Each row has a name. After each piece below comes the name of the row it's from, unless a question asks for something else. Each question is about the rows just above it. Places in a row count from 0.

[  7  -7 -27  -9   6  40   6] : N
[ 38 -35  51 -32  35   3  34] : W
[ 26 -27  48 -25  25  -3  25] : Z
[ 10 -13 -25 -16  10  57  10] : S
[-26  26  48 -25  25  25  -3] : P
[ 30 -38  -3 -38  27  36  26] : J
Is [ 51 -35] printed in one of the named rows, side by side and in this order?
no
[ 25  -3  25 -25  48 -27  26] is which row reordered?
Z

[ 31 -28  -3  -9 -41] -> D
[-11 -26 -41  -9  -3] -> T
[-28 -23  -3 -29  51] -> Q
[-28 -23] begins in row and place
Q, 0
asked: [ 31 -28  -3  -9 -41]
D
Row and place where [ -3  -9 -41] starts:
D, 2
[-3 -9] begins in row and place
D, 2

[ 29  -9  33  -5 -10  -6 -18 -10 -16 -12 -13 -14 -11  -6  32  -8 -52  -5
 -10] : Y
[ 16 -31  17  38 -38  41  33  32 -30 -30  37 -29 -34  38  17  41  -1  38
 -31] : M
[ 12 -31  12  22 -37  24  18  26 -27 -29  27 -28 -33  22  12  36   2  22
 -31] : G
[ 41 -16  46  22 -19  24  20  11 -22 -18  13 -20 -19  22  44 -19 -39  22
 -17] : F
[-19  24 -20 -16  31 -18 -12 -20  24  23 -19  23  26 -16 -19 -30  11 -16
  24] : E
The one value in M and F:
[41]
Among the named rows, does one hold [-13 -14 -11] next to each other, in this order?
yes
Among the named rows, does one hold [-14 -11  -6  32] next to each other, in this order?
yes

[ -1 -18  15  22   4] : B
[-10 -51   4  22   0] : X
[-17   4 -18  15  21] : V
[22  4] begins in row and place
B, 3
The one value in X and V:
[4]
Which value is in both V and X?
[4]
[-10 -51   4  22   0] is in which row?
X
Does one of the named rows hold [ 4 22] side by side, in this order?
yes

[-11  20 -47  42] = L
[-14  19  47 -30] = K
[16 21 43 -8] = A
[ 21 -11 -11  22] = C
Put [-30 -14  19  47] back in order: which row is it?
K
Shared by C and A:
[21]
Row and place where [ 21 -11 -11] starts:
C, 0
Put [ 22 -11 -11  21] back in order: which row is it?
C
Shared by A and C:
[21]
Row and place where [ 20 -47] starts:
L, 1
The one value in L and C:
[-11]

[-2 -2 -3  3 -3 -3 -1 -5  3  3  0  6  1  2 -2 -3 -3 -3  4  2 -4  7 -3  0
 -8 -1 -1  1  3  4 -1 -3] -> lorab
[ 0  0  0  1  0  0  0  0 -1  0  0  0  0  1  0 -1  0  0  0  0  0  0  0  0
  0  0  1  0  0  0  0  0] -> Ponep
[ 0  1 -2 -3 -1  2  3  2  0  2  1  5  1 -2 -2 -1 -1 -2  2  0 -1  0 -2 -1
  3 -1  1  2 -2  2  1 -2] -> vaze
[ 0 -1 -2 -1  2  2  4  2  0 -6  3  3  0  0  6 -1 -1 -1  1  0  0 -2 -1  3
 -5  1 -3  4  3  2  0 -3] -> deseg
[ 1  1  0  0  0  0  0  0 -1  0  0  1  0  0  0  0  1  0  0  0  0  0  0 -1
  0  0  0  0  0  0  0  0] -> sizin
[-5  6  2  1 -4 -1 -1  0 -1 -4  4 -1  1  1  0  0 -2 -1  1  3 -2 -1 -3  0
  3 -1 -1  2  2 -1  1  0] -> dud
Is [1 0 0] printed in one of the named rows, side by side and in this order?
yes
asked: [ 0  1 -2 -3 -1  2  3  2  0  2  1  5  1 -2 -2 -1 -1 -2  2  0 -1  0 -2 -1
  3 -1  1  2 -2  2  1 -2]
vaze
[ 0  0  0  0  0  1  0  0  0  0 -1  0  0  0  0  1  0 -1  0  0  0  0  0  0
  0  0  0  0  1  0  0  0] is which row reordered?
Ponep

[-26   0  22 -44 -12  11  -5  -9  10  18 -13] : saneg
[-26   0  22 -44 -12  -8   1 -26 -18 -31  32] : kiko
[ 24 -44 -24  13   7   2 -15  31  -4  35 -22] : fuvu
[-26   0  22 -44  -9  -3   1 -18 -16 -26  47] : gom
asked: [-26   0  22 -44  -9  -3   1 -18 -16 -26  47]
gom
The one value in fuvu and saneg:
[-44]
Row and place where [-18 -16 -26  47] starts:
gom, 7
Where does [-12  -8   1 -26 -18 -31] start? Give its row and place.
kiko, 4
Which value is in both gom and fuvu?
[-44]
Which value is in both saneg and fuvu?
[-44]

[  0   1  -8  23  14   6   8 -21  23  -9 -18 -16  38  41 -28  13  19 -15
 -28  17   2 -11   1  -5   3  -5]  pak
[ 12  -3  17   0  12   7 -15 -27  10   0  -8 -21  22  13 -12   6  20 -19
 -13   5   2  -1  16 -16   6  21]  gima
[ -4   9  -4  20  13   6   9 -20  21 -10 -19 -17  37  40 -27  14  24  -9
 -27  20   2 -13  -1  -5   3   0]  zas
[ -3  11  -2  21  13   6   6 -22  20 -12 -17 -18  35  40 -30  14  24 -10
 -25  19   2 -10   1  -8   3   0]  begul
[ 15  -3  18  -1   8   5 -20 -27  10  -1  -7 -21  24   7 -11   6  18 -19
 -12   1   2   0  15 -14   7  25]  til
[ -3  -7  40   0  15   3   5 -24  27  15  -4 -22  53  37  10  17  11 -12
 -23  13   2  10  -1  16  10  21]  Sif
[  1  -3  -3  26  17  12   9 -24  26 -11 -11 -17  41  50 -28  14  19 -21
 -31  17   2  -4   3  -5   8  -7]  Rafus
[ 12  -3  17   0  12   7 -15 -27  10   0  -8 -21  22  13 -12   6  20 -19
 -13   5   2  -1  10  11  -1  12]  pemo
[ -3  11  35  21  13   6   6 -22  20 -12 -17 -18  35  40 -30  14  24 -10
 -25  19   2 -10   1  -8   3   0]  fide
[ -1   0  -1  21  17   5  12 -19  24 -11 -14 -17  39  44 -24  14  19 -14
 -33  18   2  -9   3  -5   4  -4]  Rud
[ -2  -7  40   1  15   3   5 -24  27  13  -4 -22  53  37   9  18  11 -11
 -24  13   2  -9   6  15  11  20]  navop
Where does [-1 10] start? Give its row and place.
pemo, 21
Is [14 24] printed in one of the named rows, side by side and in this order?
yes
Among the named rows, does one hold [2 5] next to each other, in this order?
no

[ -8   5 -21   9 -22  12   6  11  12  17  32 -38  16  11]  R
[ 12   5  -8 -21 -22   9   6   9  12  10  40 -36  11   8]  U
[ -7  -9  10   5 -11   7  12   8  13   3  45 -32   5   4]  H
Where does [ -8   5 -21   9 -22  12   6] start? Give its row and place.
R, 0
Does one of the named rows hold [ 45 -33   5] side by side, in this order?
no
Where do [ -7  -9  10   5 -11   7  12   8  13   3  45 -32   5   4] appear?
H

[  1  -6  -6 -24  15  29   5 -10  11   8  36  17  34   2  26  12 -23 -28
   1  31] : Nezag
[  0   2  22 -28  21  43   3  21  19  22   3  -1   4   5  28   0  28  19
  15  19] : kel
[ -6  13  11 -14   3  23   4   8  27  14 -36 -15  -1  -6   4  -4  30  25
  37  19] : lopir
[  5  -7 -13 -18  32   8   8  33  -1   5 -22 -41 -20 -22  10   3  11   5
   3   4] : vef
[-29  -4   3  13 -32 -39  -6 -11  -3  27 -14 -15   6   8 -19  21  -4  -2
  34 -13] : tora
[  5 -22 -18  -7   3  32  33   9   5   4   3 -22 -41 -13  -1   8   8  11
 -20   5] : teni
[  5  16 -18  -6   7  15   6  -9  19  17  47  18  25   2  -4  11 -13 -43
   5  19] : nar
[  9  -3  -5 -27   8  27  13  12  11  10  35  22  34  -5  -8  12 -20 -30
   1  30] : Livu
[ -1   5 -15  -4  11  29  11 -39  16  12  42   6  39  -7   1   1 -28 -39
  10  15] : vir
[  9  23   5   2  12  33   9   0  16   9 -34   0   3   3  -5  -3  19  24
  35  36] : vidu
[ -6  13  11 -14   3  35   4   8  27  14 -36 -15  -1  -6   4  -4  30  25
  37  19] : doni
[  1  -6  -6 -24  15  29   5   0  11   8  36  17  34   5   4  12 -23 -28
   2  30] : vezan
[-41 -22 -22 -20 -18 -13  -7  -1   3   3   4   5   5   5   8   8   9  11
  32  33] is which row reordered?
teni
Put [-18  11 -41   5   5  -1   3   5 -13   3 -20  33 -22   4  10 -22  -7   8
   8  32] back in order: which row is it?
vef
asked: [  1  -6  -6 -24  15  29   5 -10  11   8  36  17  34   2  26  12 -23 -28
   1  31]
Nezag

